[[131 122 127 126 132 153 123 111 136 134 123 127 122 105 124 128]
 [125 127 131 126 125 112 128 108 124 125 127 151 127 147 127 126]
 [127 128 127 127 126 127 130 119 126 126 129 137 128 126 128 127]
 [126 129 130 128 128 119 129 113 131 128 129 149 129 156 128 129]
 [132 124 134 129 134 132 119 148 139 135 123 108 123 137 126 133]
 [126 129 128 127 125 122 130 120 123 125 129 137 129 129 128 126]]
|
[[126 132 126 127 125 131]
 [129 124 129 128 127 122]
 [128 134 130 127 131 127]
 [127 129 128 127 126 126]
 [125 134 128 126 125 132]
 [122 132 119 127 112 153]
 [130 119 129 130 128 123]
 [120 148 113 119 108 111]
 [123 139 131 126 124 136]
 [125 135 128 126 125 134]
 [129 123 129 129 127 123]
 [137 108 149 137 151 127]
 [129 123 129 128 127 122]
 [129 137 156 126 147 105]
 [128 126 128 128 127 124]
 [126 133 129 127 126 128]]

[[151 122 156 141 135 127 122 128 122]
 [133 128 149 131 128 132 118 124 129]]
|
[[133 151]
 [128 122]
 [149 156]
 [131 141]
 [128 135]
 [132 127]
 [118 122]
 [124 128]
 [129 122]]

[[137 114 138 129 140 155 126 158 137 139 112 116]
 [115 148 110 150 113 112 104 118 107 114 143 127]]
|
[[115 137]
 [148 114]
 [110 138]
 [150 129]
 [113 140]
 [112 155]
 [104 126]
 [118 158]
 [107 137]
 [114 139]
 [143 112]
 [127 116]]

[[136 112 137 128 143 146 119 146 134 136 120]
 [126 130 128 129 126 154 137 132 128 136 112]
 [135 112 137 128 143 145 119 146 135 136 119]]
|
[[135 126 136]
 [112 130 112]
 [137 128 137]
 [128 129 128]
 [143 126 143]
 [145 154 146]
 [119 137 119]
 [146 132 146]
 [135 128 134]
 [136 136 136]
 [119 112 120]]

[[111 142 131 144 130 120 136 137 122]
 [127 130 139 130 102 118 102 127 107]
 [157 102 145 103 112 112 117 103 123]
 [123 132 124 132 146 132 144 133 138]
 [122 133 129 134 146 127 144 132 134]
 [123 132 128 132 150 129 144 132 135]
 [121 134 140 135 120 113 116 131 109]
 [124 132 114 131 140 140 140 135 143]
 [146 115 130 108 126 131 120 121 127]]
|
[[146 124 121 123 122 123 157 127 111]
 [115 132 134 132 133 132 102 130 142]
 [130 114 140 128 129 124 145 139 131]
 [108 131 135 132 134 132 103 130 144]
 [126 140 120 150 146 146 112 102 130]
 [131 140 113 129 127 132 112 118 120]
 [120 140 116 144 144 144 117 102 136]
 [121 135 131 132 132 133 103 127 137]
 [127 143 109 135 134 138 123 107 122]]

[[148 135 135 141 110 137 132 138]
 [126 115 105 132 142 142 147 106]
 [152 146 129 127 135 121 123 136]
 [134 107 106 141 149 121 112 144]
 [149 140 113 149 126 131 146 130]
 [111 113 144 131 145 138 140 126]
 [129 107 128 150 139 112 141 117]
 [146 151 120 130 127 108 126 111]
 [152 146 131 125 118 106 114 128]]
|
[[152 146 129 111 149 134 152 126 148]
 [146 151 107 113 140 107 146 115 135]
 [131 120 128 144 113 106 129 105 135]
 [125 130 150 131 149 141 127 132 141]
 [118 127 139 145 126 149 135 142 110]
 [106 108 112 138 131 121 121 142 137]
 [114 126 141 140 146 112 123 147 132]
 [128 111 117 126 130 144 136 106 138]]

[[119 108 115 131 128]
 [132 141 103 140 134]]
|
[[132 119]
 [141 108]
 [103 115]
 [140 131]
 [134 128]]
---
[[116 139 140]
 [121 133 129]
 [117 136 129]
 [146 117 151]]
|
[[116 139]
 [121 133]]

[[141 122 153]
 [133 117 131]]
|
[[141 122]
 [133 117]]

[[120 131]
 [132 139]
 [136 106]
 [125 112]]
|
[[120 131]
 [132 139]]

[[153 127 113 102]
 [142 114 132 124]
 [140 130 108 115]
 [123 131 145 133]]
|
[[153 127]
 [142 114]]

[[133 141 137 108]
 [136 146 117 115]
 [124 150 127 124]
 [139 133 143  99]
 [135 143 128 107]]
|
[[133 141]
 [136 146]]

[[154 124 145 134]
 [140 132 138 113]
 [148 133 140 112]
 [136 131 122 130]
 [136 134 145 131]]
|
[[154 124]
 [140 132]]

[[111 156]
 [131 120]
 [ 99 135]]
|
[[111 156]
 [131 120]]

[[128 112 126 115 129]
 [129 115 126 111 129]
 [122 126 136 124 128]
 [131 104 103 107 120]]
|
[[128 112]
 [129 115]]
